Below is a small trained network, with its code and all its weights. Each question gives an input and a class and asks what happens when units are switched off, that is, made to give their printed mean instead of their output.

import numpy as np


def w(rows, s, z=0):
    codes = np.array(rows[::2]) - 128.0
    scale = np.full(codes.shape[1], s)
    scale[-1] = z or s
    return codes * scale


def norm(h):
    return h / np.sqrt((h * h).mean(-1, keepdims=True) + 1e-5)


def f(y):
    return y / 2 * (1 + np.tanh(0.7978845608 * (y + 0.044715 * y**3)))


def log_softmax(a):
    a = a - a.max(-1, keepdims=True)
    return a - np.log(np.exp(a).sum(-1, keepdims=True))


def net(x, mask):
    res = np.array(x, float).reshape(1, 4) / 4 @ E
    u = 0
    for l in range(2):
        y = f(norm(res) @ A[l][:, :-1].T + A[l][:, -1])
        res = res + np.where(mask[u : u + 15], y, B[l][:, -1]) @ B[l][:, :-1]
        u += 15
    return log_softmax(norm(res)[-1] @ U[:, :-1].T + U[:, -1])


A, B = {}, {}
E = w([
[112,187,148,42,44,216],'x0',
[76,126,62,132,208,232],'x1',
[145,145,39,77,103,68],'x2',
[86,255,168,123,181,83],'x3',
],0.0069)
A[0] = w([
[91,202,100,136,181,134,68],'L0N1',
[112,74,77,143,112,162,35],'L0N2',
[129,173,99,77,123,232,87],'L0N3',
[114,148,52,133,187,181,2],'L0N4',
[129,95,78,160,233,125,49],'L0N5',
[135,122,126,116,159,144,127],'L0N6',
[111,161,125,98,194,138,89],'L0N7',
[126,70,79,127,135,187,57],'L0N8',
[111,179,97,124,203,156,69],'L0N9',
[136,109,103,135,191,115,41],'L0N10',
[108,131,60,114,169,197,27],'L0N11',
[136,126,133,156,138,112,60],'L0N12',
[112,140,5,70,167,122,61],'L0N13',
[119,141,54,103,137,118,29],'L0N14',
[105,98,196,147,208,223,34],'L0N15',
],0.014,0.0044)
B[0] = w([
[160,159,91,105,183,127,210],'L0N1',
[159,148,120,110,194,142,181],'L0N2',
[40,114,43,132,143,92,255],'L0N3',
[110,61,245,139,113,144,199],'L0N4',
[37,114,72,129,141,98,228],'L0N5',
[118,106,131,130,132,177,140],'L0N6',
[142,150,136,113,169,147,180],'L0N7',
[170,131,146,80,192,158,212],'L0N8',
[145,118,195,86,145,122,207],'L0N9',
[91,120,86,146,132,116,158],'L0N10',
[93,78,250,111,99,136,210],'L0N11',
[93,136,103,108,89,126,129],'L0N12',
[165,180,127,204,75,158,211],'L0N13',
[155,157,105,176,86,156,149],'L0N14',
[169,173,135,196,55,146,248],'L0N15',
],0.026,0.0064)
A[1] = w([
[15,108,53,117,113,110,2],'L1N1',
[87,159,102,7,54,228,58],'L1N2',
[167,55,116,218,190,91,83],'L1N3',
[187,58,98,100,147,153,70],'L1N4',
[220,138,148,67,237,142,108],'L1N5',
[134,54,106,155,119,176,87],'L1N6',
[128,134,89,106,113,76,147],'L1N7',
[192,160,122,162,75,110,82],'L1N8',
[179,141,79,130,195,183,133],'L1N9',
[88,137,158,200,135,168,108],'L1N10',
[119,104,171,100,117,89,79],'L1N11',
[217,186,123,218,56,177,94],'L1N12',
[145,176,125,119,188,169,127],'L1N13',
[174,64,194,23,84,50,68],'L1N14',
[187,56,87,63,125,192,107],'L1N15',
],0.014,0.0037)
B[1] = w([
[122,2,84,159,136,95,248],'L1N1',
[88,209,109,237,197,71,176],'L1N2',
[82,222,108,159,142,107,186],'L1N3',
[151,170,118,107,143,61,153],'L1N4',
[137,83,120,17,108,46,233],'L1N5',
[113,215,163,126,134,74,165],'L1N6',
[140,145,145,116,109,181,192],'L1N7',
[117,147,164,164,106,178,200],'L1N8',
[126,74,215,82,88,117,205],'L1N9',
[183,117,89,78,92,148,251],'L1N10',
[116,107,107,117,144,190,164],'L1N11',
[187,153,33,123,42,161,255],'L1N12',
[137,95,146,89,100,61,201],'L1N13',
[86,69,201,116,159,186,242],'L1N14',
[134,199,112,68,127,44,173],'L1N15',
],0.022,0.0059)
U = w([
[69,121,253,149,139,230,147],'0',
[30,86,26,223,157,61,150],'1',
[209,197,74,161,18,172,174],'2',
[162,171,166,17,154,27,173],'3',
[161,35,123,113,94,164,211],'4',
[249,107,122,167,205,142,2],'5',
[226,130,96,125,218,163,19],'6',
],0.013,0.007)

Each question gives the input, the list of numbers given to net, and the class t.
The units are the neurons (one row each of A and B). Each row of codes is followed by its name. A weight is (code - 128) times the scale printed after its matrix; where a second scale follows, it is the last column's (A, B and U).
mask holds one flag per neuron, layer by layer. A switched-off neuron (its flag False) gives its mean, the last column of its row in B, instead of its output. The means were averaged over made-up inputs and are rounded, as every weight is.
A unit's drop is (log p(t) with every unit on - log p(t) with that unit switched off) / (log p(t) with every unit on - log p(t) with every unit switched off).
The circuit of an input: a set's keep is (log p(t) with only the set's units on - log p(t) with every unit switched off) / (log p(t) with every unit on - log p(t) with every unit switched off). Starting from the 12 units with the biggest drops (on a tie, the unit counted first), units are removed one at a time, each time the one whose removal leaves the highest keep (on an exact tie, the one counted first), for as long as the keep stays at least 0.8.
circuit, biggest first: the units of the circuit, biggest drop first
most important unit: the unit with the biggest drop
top k neurons: the k neurons with the biggest drops, biggest first
k most important neurons of layer l: the k neurons of layer l with the biggest drops, biggest first
input [-4,3,-6,-3], class 2: circuit, biggest first	L0N15
input [-3,-6,-6,2], class 0: 3 most important neurons of layer 0	L0N13, L0N15, L0N3
input [-3,-5,-6,4], class 2: top 2 neurons	L0N3, L0N9
input [5,5,4,-4], class 0: top 2 neurons	L0N11, L0N4
input [-8,-8,5,5], class 0: top 4 neurons	L0N3, L0N5, L0N13, L0N15
input [5,7,-3,8], class 3: top 2 neurons	L0N1, L0N7
input [2,2,5,-8], class 3: top 2 neurons	L0N8, L0N15
input [-3,8,8,7], class 0: 4 most important neurons of layer 0	L0N4, L0N11, L0N9, L0N15
input [-4,-6,5,-8], class 3: 3 most important neurons of layer 0	L0N15, L0N13, L0N3
input [-5,-6,-8,-7], class 2: top 2 neurons	L0N11, L0N3
input [5,-1,5,2], class 1: top 2 neurons	L0N3, L0N15
input [4,2,5,5], class 2: top 4 neurons	L0N13, L0N14, L0N5, L0N8
input [8,6,-8,3], class 1: 3 most important neurons of layer 0	L0N3, L0N13, L0N14
input [6,2,-4,0], class 1: circuit, biggest first	L0N3
input [8,-7,5,-3], class 1: top 2 neurons	L0N15, L1N2
input [-7,2,-6,-5], class 1: top 2 neurons	L0N5, L0N13
input [-1,-8,1,0], class 0: top 3 neurons	L0N15, L0N13, L0N3
input [8,8,6,8], class 0: 4 most important neurons of layer 1	L1N5, L1N12, L1N1, L1N15
input [-4,4,4,-5], class 3: top 2 neurons	L0N8, L0N3
input [7,8,8,-1], class 0: most important unit	L0N11
input [-4,8,-1,-7], class 0: 3 most important neurons of layer 0	L0N11, L0N4, L0N5
input [-1,3,-3,-4], class 3: 3 most important neurons of layer 0	L0N8, L0N2, L0N13
input [8,5,6,3], class 1: 2 most important neurons of layer 0	L0N3, L0N15
